B:
1: 66	33	238	123	30	-142	-130	-34	-177	74	-37	-43	41	195	-38	69	158	51	-87	14	106
2: -175	83	64	172	147	54	-154	30	384	24	-319	-327	136	39	-189	-38	-181	-214	-28	-204	-88
3: -24	-2	12	-14	-108	105	229	247	-177	-225	-305	495	-258	41	217	42	123	37	-82	82	108
4: 2	11	-64	101	-217	72	-8	117	-115	-5	-213	52	67	87	13	112	60	-3	38	-48	93
5: 100	157	-7	35	-129	-60	-303	-66	-154	128	22	-145	196	254	-77	60	153	73	26	-18	-60
6: 30	106	211	-178	189	-76	44	-37	-112	117	-107	-145	-166	223	-8	-69	90	20	17	65	-118
7: -46	-335	201	-170	-429	319	408	135	-340	229	-371	230	-23	-112	-128	-132	-193	8	172	58	272
8: -95	205	171	-106	181	-112	-15	-31	157	-55	31	-81	-143	-88	-63	-123	57	-31	-57	-97	-227
9: -109	133	6	-94	-106	-25	149	107	150	-100	-35	49	-118	-264	-92	-52	40	35	19	-142	-211
10: -46	184	154	-17	226	-121	-63	-38	84	-70	-18	-99	-146	53	26	-52	95	-43	-76	-59	-132
11: -36	-209	118	-114	-402	184	221	-33	-247	325	-120	-206	141	-144	-221	-62	-142	-42	249	-100	162
12: 64	14	-7	-180	-289	51	34	-188	-466	260	170	-248	70	39	33	1	111	-46	225	-73	122
13: 8	103	-137	-169	-336	229	-213	-59	8	101	2	-4	81	-70	-123	-212	-115	36	217	-31	-211
14: -38	10	219	-3	-252	-48	32	118	118	-106	44	370	-59	-360	-235	-146	21	224	-71	-30	-143
15: 31	127	-262	-112	-304	284	-287	-97	-202	157	-101	-149	186	235	57	-77	-64	-125	238	-36	-20
16: 96	313	-264	10	-311	45	-611	-76	137	89	95	-152	332	161	-210	-53	44	131	130	-65	-362
17: -43	18	99	148	-125	9	-85	86	44	-120	-99	224	9	-82	-47	-22	28	33	-93	-52	39
18: -48	-150	109	-129	-372	191	142	-32	-189	264	-108	-109	114	-152	-207	-123	-152	-39	215	-82	99
19: 3	-21	278	22	-132	-98	-2	54	9	76	-47	87	38	-98	-258	-50	40	161	-51	-11	-64
20: 17	118	-173	20	-44	288	-444	-110	-12	177	-296	-289	221	448	13	-88	-161	-203	162	5	-26
21: -78	161	144	-250	59	43	-9	7	130	34	-97	23	-122	-28	-128	-243	-46	16	15	-4	-299
22: 23	133	222	-196	188	-54	15	-18	-55	28	-69	31	-242	144	5	-149	78	64	-18	101	-181
23: 52	163	80	-137	193	26	-119	-33	-142	36	-173	-23	-157	369	130	-73	88	-32	6	119	-92
24: 0	-30	250	-39	-172	-26	93	118	-116	-33	-86	354	-73	-100	-106	-81	79	160	-88	54	7
25: -102	177	128	-17	169	-63	-63	-10	192	-50	-64	-115	-67	-31	-65	-90	14	-77	-62	-122	-171
26: -41	86	323	-127	264	50	-132	-16	106	3	-216	129	-165	168	-64	-281	-89	-15	-101	116	-151
27: 38	51	-218	-58	-305	264	-243	-111	-196	246	-130	-298	231	235	-14	-29	-94	-124	272	-56	26
28: -16	153	-13	-108	-74	187	-347	-82	105	27	-69	36	32	70	-64	-268	-129	-26	80	20	-214
29: 50	76	-75	-140	-325	119	-170	-161	-233	164	172	-111	85	-43	-28	-124	6	8	208	-54	-40
30: 11	108	238	-283	97	15	74	53	-5	-41	-96	279	-318	8	-21	-256	26	134	-24	155	-253
31: -21	69	-58	-212	-148	216	-70	12	-9	215	-267	-179	81	172	-148	-143	-132	-39	199	5	-185
32: -144	102	242	-127	67	-145	193	26	263	62	-5	-228	-84	-295	-300	-113	-19	28	12	-181	-270
33: 34	36	139	20	-172	-79	-15	35	-143	24	9	110	13	-21	-76	20	134	118	-31	-16	14
34: 10	-72	191	96	-139	-31	-45	3	-126	313	-240	-318	299	209	-283	95	-4	-6	47	-70	113
35: 48	160	-203	-122	-255	173	-278	-134	-138	107	57	-141	95	100	29	-108	-11	-41	205	-42	-116
36: 20	-58	-18	275	-26	133	-218	16	-281	265	-523	-365	385	653	36	256	-5	-259	18	-36	386
37: -97	121	228	-152	173	1	-21	8	137	35	-173	-27	-99	48	-121	-205	-54	-41	-47	-11	-194
38: -107	174	-150	-152	-267	55	164	144	56	-122	-34	136	-65	-273	-33	-28	74	24	68	-165	-191
39: 57	112	13	-183	-11	128	-117	-22	-114	93	-151	-2	-101	244	27	-129	4	31	115	116	-147
40: 65	32	251	85	-43	-154	-148	-18	-47	55	31	28	22	44	-161	-15	107	159	-72	28	-38
41: 10	64	133	168	31	-50	-147	19	-90	-62	-119	82	15	162	57	56	109	-27	-128	-10	117
42: 38	86	-5	-1	-239	14	-170	16	-126	139	-91	-45	204	148	-139	32	81	74	49	-33	-39
43: -13	-10	-177	-52	-469	218	-101	-102	-99	216	42	-274	221	-149	-156	-56	-130	-62	301	-170	-6
44: 51	78	324	-47	-26	-288	96	-9	-140	-40	241	157	-169	-180	-81	-11	262	231	-116	0	-69
45: -44	-40	217	88	-163	-30	42	118	73	-79	-89	286	-46	-212	-166	-71	11	136	-86	-22	-11
46: -100	213	-221	-85	-256	80	57	115	18	-155	-39	131	-25	-172	68	12	92	-32	45	-169	-141
47: 72	73	217	92	-50	-199	-144	-37	-48	-7	139	49	-20	-33	-113	6	169	175	-70	-9	-57
48: -60	191	-151	-134	-196	-14	137	68	-54	-65	29	-24	-66	-141	36	51	151	0	88	-155	-154
49: -43	82	387	-168	235	-140	86	-4	185	-3	-27	19	-276	-110	-178	-227	0	123	-61	44	-281
50: -2	195	-86	-64	-200	-22	11	78	-173	-228	100	355	-148	-116	190	9	234	72	-52	-47	-45
51: -105	213	26	-62	-33	-118	45	28	187	-149	140	-1	-121	-313	-73	-62	103	27	-25	-186	-242
52: 71	36	145	-43	-145	-107	47	15	-319	120	-4	12	31	130	-23	89	211	97	-6	6	78
53: 63	236	-56	68	-117	-28	-545	-118	37	144	32	-223	333	260	-175	-20	62	38	30	-64	-181
54: 21	65	185	3	-76	-144	36	15	-162	-12	58	104	-54	-38	-31	25	186	109	-69	-27	15
55: 58	87	136	32	-108	-97	-182	-42	-139	119	13	-56	137	135	-122	25	133	86	-28	-16	-14
56: -77	184	-310	-99	-289	129	80	100	-80	9	-142	-137	93	4	44	108	84	-102	159	-189	-88
57: -46	201	-64	-67	-104	-143	124	16	11	-83	160	-112	-109	-230	-2	69	197	42	55	-187	-170
58: 34	99	-91	-276	-187	246	-49	64	-100	60	-217	171	-92	149	-2	-186	-43	59	159	121	-210
59: 65	61	133	86	-66	-139	-26	11	-184	-65	71	112	-95	19	52	82	211	113	-70	4	61
60: 79	97	139	-421	-13	14	218	29	-317	141	-90	104	-268	181	40	-125	145	135	113	172	-175
61: 68	18	123	53	-141	-91	-35	7	-220	119	-39	-71	79	125	-78	103	154	82	8	-15	78
62: 119	16	78	65	-104	-92	8	6	-395	93	-67	-43	9	279	101	190	244	52	7	43	188
63: 30	-13	265	69	-13	-77	20	74	-145	-68	-99	287	-118	45	13	-7	128	111	-141	72	96
64: 18	81	-115	-7	-261	3	126	125	-154	-97	-31	143	-90	-75	79	117	168	81	54	-56	-4
65: 21	-234	251	-57	-205	60	244	-132	-510	400	-100	-340	102	108	-65	56	-4	-124	179	-47	384
66: 56	57	196	-18	-114	-136	-56	-27	-197	142	37	-41	91	84	-133	28	167	111	-25	-11	3
67: 21	165	135	-351	-16	95	-36	21	-72	-60	-13	393	-278	2	24	-333	27	143	2	172	-286
68: 20	34	136	-72	-186	17	63	131	-181	-132	-66	499	-150	-59	45	-84	137	156	-96	87	1
69: 78	62	267	62	27	-187	-116	-42	-181	32	60	57	-22	126	-30	29	200	118	-112	43	44
70: 12	182	-181	-49	-186	-30	59	73	-102	-127	42	45	-123	-60	129	107	201	48	76	-88	-102
71: 5	65	-192	-141	-383	235	-175	-74	-38	174	-7	-160	147	-44	-138	-137	-114	-12	273	-80	-147
72: -79	216	-26	69	108	-65	-164	-35	115	-71	-25	-198	1	50	35	26	73	-120	-32	-159	-99

257	-74	84	-317	-398	-272	-525	90	138	-127	53	124	291	-114	-608	724	-101	208	80	45	291	-367	-337	265	39	25	-223	-358	103 : 20
251	527	34	139	-201	257	-368	-49	-23	111	233	381	-189	-93	-150	-4	-104	204	316	-149	-2	-329	-2	-3	187	-302	70	132	-69 : 46
135	180	728	-435	-199	-406	-277	388	-393	435	339	-256	408	235	-187	288	-329	-531	441	435	-194	-56	-99	-374	571	-81	-71	137	-217 : 13
278	-34	77	-14	-32	-230	-76	206	-94	-310	96	197	-3	-106	-56	68	-16	305	-182	219	0	-59	4	118	-126	-307	-204	-106	48 : 37
347	292	224	171	-125	-194	-248	-135	-53	-51	-15	190	-18	-193	-175	167	-247	533	-45	-84	-24	-282	68	95	199	-115	-309	-131	-15 : 72
208	-85	13	-101	28	145	140	127	137	-272	-14	289	-159	-84	230	21	124	429	-131	205	-65	147	105	13	-591	-234	-252	29	-15 : 6
182	10	-127	283	70	-173	-419	100	-231	40	294	-7	47	181	-434	-176	-97	-115	-46	-151	200	-255	-178	-5	400	-208	243	1	132 : 17
336	-680	120	272	349	402	105	72	227	-303	-616	-426	-330	105	-484	40	574	209	-595	-162	15	561	278	-76	-917	237	200	-278	-137 : 65
19	126	-1	148	360	-144	-181	312	-426	246	368	-162	5	245	-126	-505	-198	-365	-3	137	4	43	-174	-221	382	-367	381	168	66 : 14
184	-57	215	-297	-244	-66	-113	196	64	-67	131	204	123	-5	-61	378	27	162	98	161	1	-87	-31	28	-232	-86	-239	-12	-59 : 31
305	-438	444	75	251	-76	-22	199	-125	-25	-291	-541	27	258	-346	4	154	-183	-266	180	-113	431	194	-352	-194	126	65	-103	-169 : 11
263	430	279	4	18	42	-42	-106	-56	181	102	189	-55	45	398	-210	-371	247	294	275	-223	22	181	-439	132	-241	-366	333	-131 : 48
91	97	-12	-424	-309	173	-275	376	41	-19	424	355	48	89	-80	228	102	-238	413	297	71	-142	-226	-48	-159	-376	98	177	-35 : 58
-40	-108	-288	269	393	298	10	161	-37	-1	68	37	-285	-5	-254	-284	217	232	-373	-324	141	62	-110	237	-416	-129	390	-112	125 : 19
-48	-78	-84	33	376	63	56	-33	12	228	71	-51	-10	155	120	-232	-157	255	-148	-100	64	102	-66	-128	-225	38	-59	84	95 : 55
12	-171	1	76	409	-144	89	33	-132	202	159	-158	103	334	290	-428	-257	27	-116	134	-20	201	2	-390	-14	-63	-130	242	88 : 69
-145	155	119	-201	139	-124	-75	-63	-15	465	162	9	208	-11	-19	190	-388	385	10	-218	79	-198	-237	99	44	185	-209	-57	87 : 53
223	36	169	18	107	-118	109	361	-220	-265	107	158	-163	-147	28	-125	78	210	-244	280	-155	119	73	107	-229	-399	-19	-67	-39 : 49
29	-429	-392	228	492	171	117	-202	304	-155	-309	-36	-158	-15	-67	-135	76	736	-614	-315	264	193	-53	155	-746	168	-134	-233	247 : 34
229	-179	-39	-107	-124	-295	-224	423	-139	-376	256	186	81	-26	-301	140	113	-2	-165	262	128	-117	-189	204	-70	-380	22	-153	118 : 26
118	-47	-179	281	269	-106	-260	205	-277	6	271	-68	-46	208	-291	-382	-48	-168	-152	-53	143	-69	-163	-67	224	-293	342	33	151 : 45
24	-59	1	120	294	21	-23	54	-133	228	197	-86	-1	284	102	-354	-127	-35	-26	-13	-4	93	2	-288	15	-83	56	241	38 : 33
69	50	-155	184	279	207	-108	32	-46	120	130	38	-149	154	-31	-348	-53	63	-34	-62	65	60	-49	-171	-90	-192	166	149	57 : 59
-20	100	-2	203	549	300	213	145	-170	218	91	-72	-301	132	249	-605	-13	81	-159	26	-160	336	89	-229	-274	-236	229	223	-41 : 44
192	82	392	-394	-297	-109	-389	146	-11	239	120	-61	280	121	-339	490	-166	-178	373	203	28	-142	-165	-198	182	29	-121	-11	-112 : 15
189	-24	236	-206	-269	213	-358	121	162	85	-92	-9	13	-86	-660	625	188	107	104	-190	119	-145	-133	192	-240	147	106	-274	-122 : 27
308	241	323	87	-10	-194	-22	113	-184	-111	36	168	-80	-170	33	-2	-142	389	-101	142	-190	-54	154	35	36	-253	-249	-46	-90 : 8
21	-153	-274	130	380	14	-107	214	-165	44	319	-37	-15	357	56	-545	-57	-254	-61	172	117	146	-158	-288	4	-329	252	245	161 : 24
-64	-50	-86	-44	229	64	-16	-55	48	268	167	26	80	196	140	-129	-199	204	1	-89	96	-2	-115	-148	-143	37	-115	158	96 : 42
232	-636	-615	263	45	-74	-295	-475	532	-386	-221	166	140	128	-273	198	5	783	-450	-425	569	-220	-139	160	-471	279	-428	-232	414 : 36
206	-38	-10	-190	-286	71	-132	162	127	-208	239	413	3	15	42	233	119	207	135	124	42	-160	-6	45	-312	-227	-198	109	0 : 23
172	2	66	-89	-132	185	29	303	11	-204	197	349	-167	-63	28	93	266	186	-14	81	-79	-13	66	141	-420	-299	15	69	-83 : 22
